Here is a tiny trained network, its code and every weight. The questions are about switching its units off for an input and a class, where a switched-off unit gives its printed mean instead of its output.

import numpy as np


def w(rows, s, z=0):
    codes = np.array(rows[::2]) - 128.0
    scale = np.full(codes.shape[1], s)
    scale[-1] = z or s
    return codes * scale


def f(y):
    return y / 2 * (1 + np.tanh(0.7978845608 * (y + 0.044715 * y**3)))


def log_softmax(a):
    a = a - a.max(-1, keepdims=True)
    return a - np.log(np.exp(a).sum(-1, keepdims=True))


def net(x, mask):
    res = np.array(x, float).reshape(1, 3) / 4 @ E
    y = f(res @ A[0][:, :-1].T + A[0][:, -1])
    res = res + np.where(mask, y, B[0][:, -1]) @ B[0][:, :-1]
    return log_softmax(res[-1] @ U[:, :-1].T + U[:, -1])


A, B = {}, {}
E = w([
[84,45,59,170,107,140,134],'x0',
[166,148,165,166,27,6,125],'x1',
[94,97,126,140,233,80,118],'x2',
],0.012)
A[0] = w([
[151,219,185,96,138,209,129,5],'N0',
[82,82,85,129,47,223,130,131],'N1',
[57,148,161,90,135,53,121,93],'N2',
[101,134,81,133,126,157,150,118],'N3',
[125,165,161,117,166,66,127,121],'N4',
[122,111,125,147,57,90,125,5],'N5',
[166,132,87,159,122,169,139,108],'N6',
[143,207,139,116,63,150,130,31],'N7',
[192,125,134,119,175,50,120,102],'N8',
[110,169,141,91,188,181,128,172],'N9',
[176,128,183,114,83,156,122,48],'N10',
[111,135,114,120,53,55,130,107],'N11',
[105,88,103,147,219,77,128,5],'N12',
[75,98,155,121,111,172,143,131],'N13',
[140,137,142,154,139,121,113,107],'N14',
[113,188,140,150,190,155,140,58],'N15',
[150,182,151,124,20,209,132,117],'N16',
[136,125,144,180,168,62,144,106],'N17',
[133,98,128,151,116,190,128,124],'N18',
[117,58,67,162,112,91,126,28],'N19',
[135,149,150,105,207,181,123,28],'N20',
[153,96,81,93,89,179,107,127],'N21',
[178,87,120,141,120,176,157,104],'N22',
[103,6,59,155,105,87,128,92],'N23',
],0.014,0.011)
B[0] = w([
[224,171,83,141,71,220,124,197],'N0',
[105,177,93,117,3,92,110,243],'N1',
[110,132,113,93,113,74,100,171],'N2',
[133,165,124,127,82,118,123,167],'N3',
[44,91,139,95,87,111,161,199],'N4',
[231,172,122,124,71,173,150,173],'N5',
[97,174,124,147,87,129,151,148],'N6',
[79,80,146,101,208,83,144,184],'N7',
[60,100,78,169,97,78,109,191],'N8',
[195,110,148,170,199,165,126,251],'N9',
[86,58,136,149,146,132,107,163],'N10',
[156,123,146,147,199,202,119,234],'N11',
[241,167,150,157,98,225,134,182],'N12',
[154,134,128,108,67,117,99,168],'N13',
[126,168,140,112,138,99,158,130],'N14',
[88,84,121,126,182,131,96,166],'N15',
[182,95,146,143,249,154,130,251],'N16',
[65,144,127,76,111,96,137,183],'N17',
[159,205,121,85,86,86,168,172],'N18',
[77,67,162,156,218,131,140,178],'N19',
[84,53,171,113,212,69,153,195],'N20',
[106,167,111,137,47,122,143,183],'N21',
[85,142,110,124,80,149,103,151],'N22',
[189,107,163,128,234,168,142,241],'N23',
],0.018,0.012)
U = w([
[226,137,117,153,97,226,160,211],'0',
[106,52,156,137,182,139,153,88],'1',
[48,166,62,88,2,81,146,1],'2',
],0.0099,0.00035)

Each question gives the input, the list of numbers given to net, and the class t.
The units are the neurons (one row each of A and B). Each row of codes is followed by its name. A weight is (code - 128) times the scale printed after its matrix; where a second scale follows, it is the last column's (A, B and U).
mask holds one flag per neuron, in row order. A switched-off neuron (its flag False) gives its mean, the last column of its row in B, instead of its output. The means were averaged over made-up inputs and are rounded, as every weight is.
A unit's drop is (log p(t) with every unit on - log p(t) with that unit switched off) / (log p(t) with every unit on - log p(t) with every unit switched off).
The circuit of an input: a set's keep is (log p(t) with only the set's units on - log p(t) with every unit switched off) / (log p(t) with every unit on - log p(t) with every unit switched off). Starting from the 12 units with the biggest drops (on a tie, the unit counted first), units are removed one at a time, each time the one whose removal leaves the highest keep (on an exact tie, the one counted first), for as long as the keep stays at least 0.8.
units of the circuit, in order: the units of the circuit, biggest drop first
top k neurons: the k neurons with the biggest drops, biggest first
drop of u: that unit's drop, to one decimal
input [-2,7,-8], class 1: units of the circuit, in order	(N7)
input [-7,1,2], class 2: units of the circuit, in order	(N16, N23)
input [2,0,0], class 2: top 3 neurons	(N16, N9, N11)
input [1,-7,2], class 0: top 2 neurons	(N9, N12)
input [-6,1,-3], class 1: top 3 neurons	(N7, N12, N5)
input [-1,3,2], class 2: units of the circuit, in order	(N16, N9)
input [1,-2,8], class 0: top 2 neurons	(N12, N7)
input [-1,8,-2], class 1: top 2 neurons	(N7, N0)
input [3,-6,1], class 0: top 4 neurons	(N9, N4, N8, N17)
input [3,-1,5], class 0: top 2 neurons	(N12, N20)
input [-1,7,-8], class 1: top 2 neurons	(N7, N10)
input [0,3,2], class 2: top 3 neurons	(N16, N9, N23)
input [-3,2,-5], class 1: drop of N7	0.2
input [7,-7,8], class 0: units of the circuit, in order	(N12)
input [2,-5,8], class 0: drop of N12	3.7
input [2,-4,6], class 0: drop of N12	2.6
